Look-ups in named tables: a row name and a column name give one cell, copied from the table.

mado =
fields: fazozu, vil, buv, rotap, vom, lafavan
budad: [8.521, 4.519, 2.553, 4.549, 1.769, 6.566]
basala: [4.480, 6.171, 6.747, 5.922, 7.070, 4.991]
mukan: [7.268, 5.291, 3.948, 4.877, 3.568, 5.879]
suro: [3.495, 6.478, 7.741, 6.211, 8.333, 4.729]
das: [5.180, 5.973, 6.056, 5.873, 6.186, 5.167]
sar: [6.919, 5.487, 4.333, 5.069, 4.053, 5.693]
zavi: [5.001, 5.733, 6.129, 5.900, 6.259, 5.382]
viv: [4.454, 6.262, 6.801, 6.123, 7.121, 4.871]
lig: [6.899, 5.523, 4.359, 5.045, 4.087, 5.648]
miv: [4.132, 6.290, 7.098, 6.140, 7.501, 4.855]
tuz: [6.242, 5.119, 4.808, 5.343, 4.601, 6.004]

rotap of suro: 6.211
lafavan of das: 5.167
rotap of miv: 6.140
vil of budad: 4.519
fazozu of viv: 4.454
buv of mukan: 3.948
vom of zavi: 6.259
rotap of basala: 5.922
rotap of sar: 5.069
fazozu of tuz: 6.242
rotap of tuz: 5.343
lafavan of lig: 5.648
vom of suro: 8.333
fazozu of suro: 3.495
fazozu of sar: 6.919
fazozu of lig: 6.899
lafavan of budad: 6.566
buv of zavi: 6.129
vil of tuz: 5.119

gab:
	vasok	lol	rof	luro	mopa	denumob	tosa	div
telepem	131	76	7	51	38	139	135	72
lofulam	100	102	76	90	93	114	105	102
mili	140	65	11	53	24	135	134	75
nifi	88	125	219	165	166	60	74	136
lan	71	124	72	89	122	119	94	110
fugif	136	83	121	111	80	95	116	94
mut	104	106	121	113	112	97	101	107
tof	105	104	132	118	112	92	98	111

What is the tosa of mili in gab? 134
What is the tosa of mut in gab? 101
What is the lol of mili in gab? 65
What is the div of telepem in gab? 72
What is the mopa of lofulam in gab? 93
What is the lol of lan in gab? 124
What is the denumob of lofulam in gab? 114
What is the mopa of tof in gab? 112
What is the vasok of lofulam in gab? 100
What is the div of lofulam in gab? 102
What is the rof of mut in gab? 121
What is the lol of nifi in gab? 125
Which row has the largest luro? nifi

lil =
|  | fiv | pof | feluzo | roga | zur | zam | gev | pap |
|---|---|---|---|---|---|---|---|---|
| fimore | 30.9 | 11.7 | 46.4 | 59.0 | 53.6 | 63.1 | 9.8 | 48.0 |
| gapelu | 37.0 | 26.6 | 55.9 | 41.4 | 28.8 | 39.2 | 22.9 | 50.1 |
| fimekam | 29.3 | 11.4 | 52.9 | 59.3 | 51.3 | 55.3 | 5.3 | 54.4 |
| sali | 22.7 | 33.8 | 51.9 | 44.7 | 34.5 | 37.9 | 21.5 | 50.1 |
| karebik | 28.3 | 49.6 | 31.7 | 56.5 | 30.3 | 45.8 | 32.7 | 25.5 |
| nikona | 17.0 | 46.2 | 54.2 | 49.1 | 36.7 | 36.5 | 33.0 | 39.4 |
| bav | 29.8 | 33.9 | 32.9 | 27.8 | 36.7 | 34.1 | 23.9 | 43.9 |
| vogozas | 16.2 | 20.5 | 17.7 | 37.5 | 51.3 | 82.3 | 62.8 | 29.9 |
| ber | 17.3 | 13.4 | 15.8 | 37.4 | 63.2 | 86.1 | 62.0 | 31.2 |
| pobugim | 26.1 | 25.0 | 65.1 | 56.0 | 39.5 | 39.3 | 12.1 | 58.4 |
| terani | 14.3 | 32.4 | 37.6 | 29.7 | 36.6 | 73.3 | 65.4 | 35.1 |

What is the pof of sali in lil? 33.8
What is the zam of nikona in lil? 36.5
What is the feluzo of gapelu in lil? 55.9
What is the feluzo of bav in lil? 32.9
What is the roga of karebik in lil? 56.5
What is the zam of pobugim in lil? 39.3
What is the pap of vogozas in lil? 29.9
What is the zam of bav in lil? 34.1
What is the roga of bav in lil? 27.8
What is the feluzo of nikona in lil? 54.2
What is the gev of fimore in lil? 9.8
Which row has the largest feluzo? pobugim

sofumat =
|  | mibebo | solaso | ditut | guravi | pafa | rufuvus | lararum |
|---|---|---|---|---|---|---|---|
| palor | 61 | 186 | 223 | 124 | 99 | 170 | 88 |
| zafoz | 179 | 230 | 156 | 129 | 122 | 208 | 131 |
| kole | 32 | 170 | 219 | 30 | 56 | 254 | 96 |
| daf | 40 | 118 | 12 | 40 | 47 | 110 | 189 |

What is the lararum of kole in sofumat? 96
What is the mibebo of daf in sofumat? 40
What is the solaso of zafoz in sofumat? 230
What is the lararum of zafoz in sofumat? 131
What is the pafa of daf in sofumat? 47
What is the guravi of zafoz in sofumat? 129
What is the ditut of palor in sofumat? 223
What is the lararum of daf in sofumat? 189
What is the guravi of kole in sofumat? 30
What is the guravi of daf in sofumat? 40
What is the ditut of zafoz in sofumat? 156
What is the solaso of daf in sofumat? 118

Table fuf
|  | kitofe | nez | kibod | piz | zapi | fizorek |
|---|---|---|---|---|---|---|
| kamato | 88 | 175 | 140 | 63 | 105 | 202 |
| vov | 82 | 181 | 140 | 70 | 111 | 206 |
| somuda | 109 | 174 | 152 | 24 | 84 | 212 |
| gab | 105 | 171 | 149 | 32 | 87 | 207 |
| gil | 93 | 171 | 141 | 55 | 99 | 200 |
| sil | 98 | 169 | 143 | 48 | 95 | 201 |
| dilurif | 114 | 179 | 157 | 17 | 82 | 218 |
| figekov | 101 | 169 | 145 | 40 | 91 | 204 |

gil, kitofe -> 93
dilurif, fizorek -> 218
vov, nez -> 181
sil, kitofe -> 98
somuda, fizorek -> 212
somuda, nez -> 174
sil, fizorek -> 201
gil, kibod -> 141
gil, piz -> 55
sil, nez -> 169
kamato, zapi -> 105
dilurif, nez -> 179
gil, nez -> 171
gil, fizorek -> 200
dilurif, piz -> 17
somuda, kitofe -> 109
figekov, kitofe -> 101
figekov, kibod -> 145
vov, kibod -> 140
figekov, piz -> 40

musupep:
|  | tus | lobubam | tipul | tozi |
|---|---|---|---|---|
| tev | 7.51 | 2.74 | 4.91 | 4.81 |
| bine | 3.35 | 6.05 | 2.56 | 5.95 |
| vokeret | 4.54 | 2.09 | 4.61 | 6.42 |
| tup | 5.88 | 3.77 | 2.30 | 2.74 |
| geg | 7.71 | 3.07 | 5.84 | 3.78 |
| gani | 4.77 | 3.35 | 4.30 | 7.55 |
| gav | 7.45 | 2.17 | 4.87 | 2.86 |
| paf | 5.33 | 5.19 | 1.62 | 6.45 |
| dinenar | 1.98 | 3.81 | 2.79 | 6.75 |
| revope | 4.92 | 2.32 | 4.63 | 6.22 |
| fur | 3.34 | 3.48 | 4.16 | 8.47 |
| bup | 8.78 | 3.20 | 3.38 | 4.35 |
| sol | 2.82 | 7.26 | 1.56 | 5.86 |

lobubam of dinenar: 3.81
lobubam of revope: 2.32
tipul of sol: 1.56
tipul of geg: 5.84
tus of gani: 4.77
tus of geg: 7.71
tipul of gani: 4.30
lobubam of gav: 2.17
lobubam of bine: 6.05
tipul of tev: 4.91
tozi of paf: 6.45
tipul of vokeret: 4.61
tozi of fur: 8.47
tus of tup: 5.88

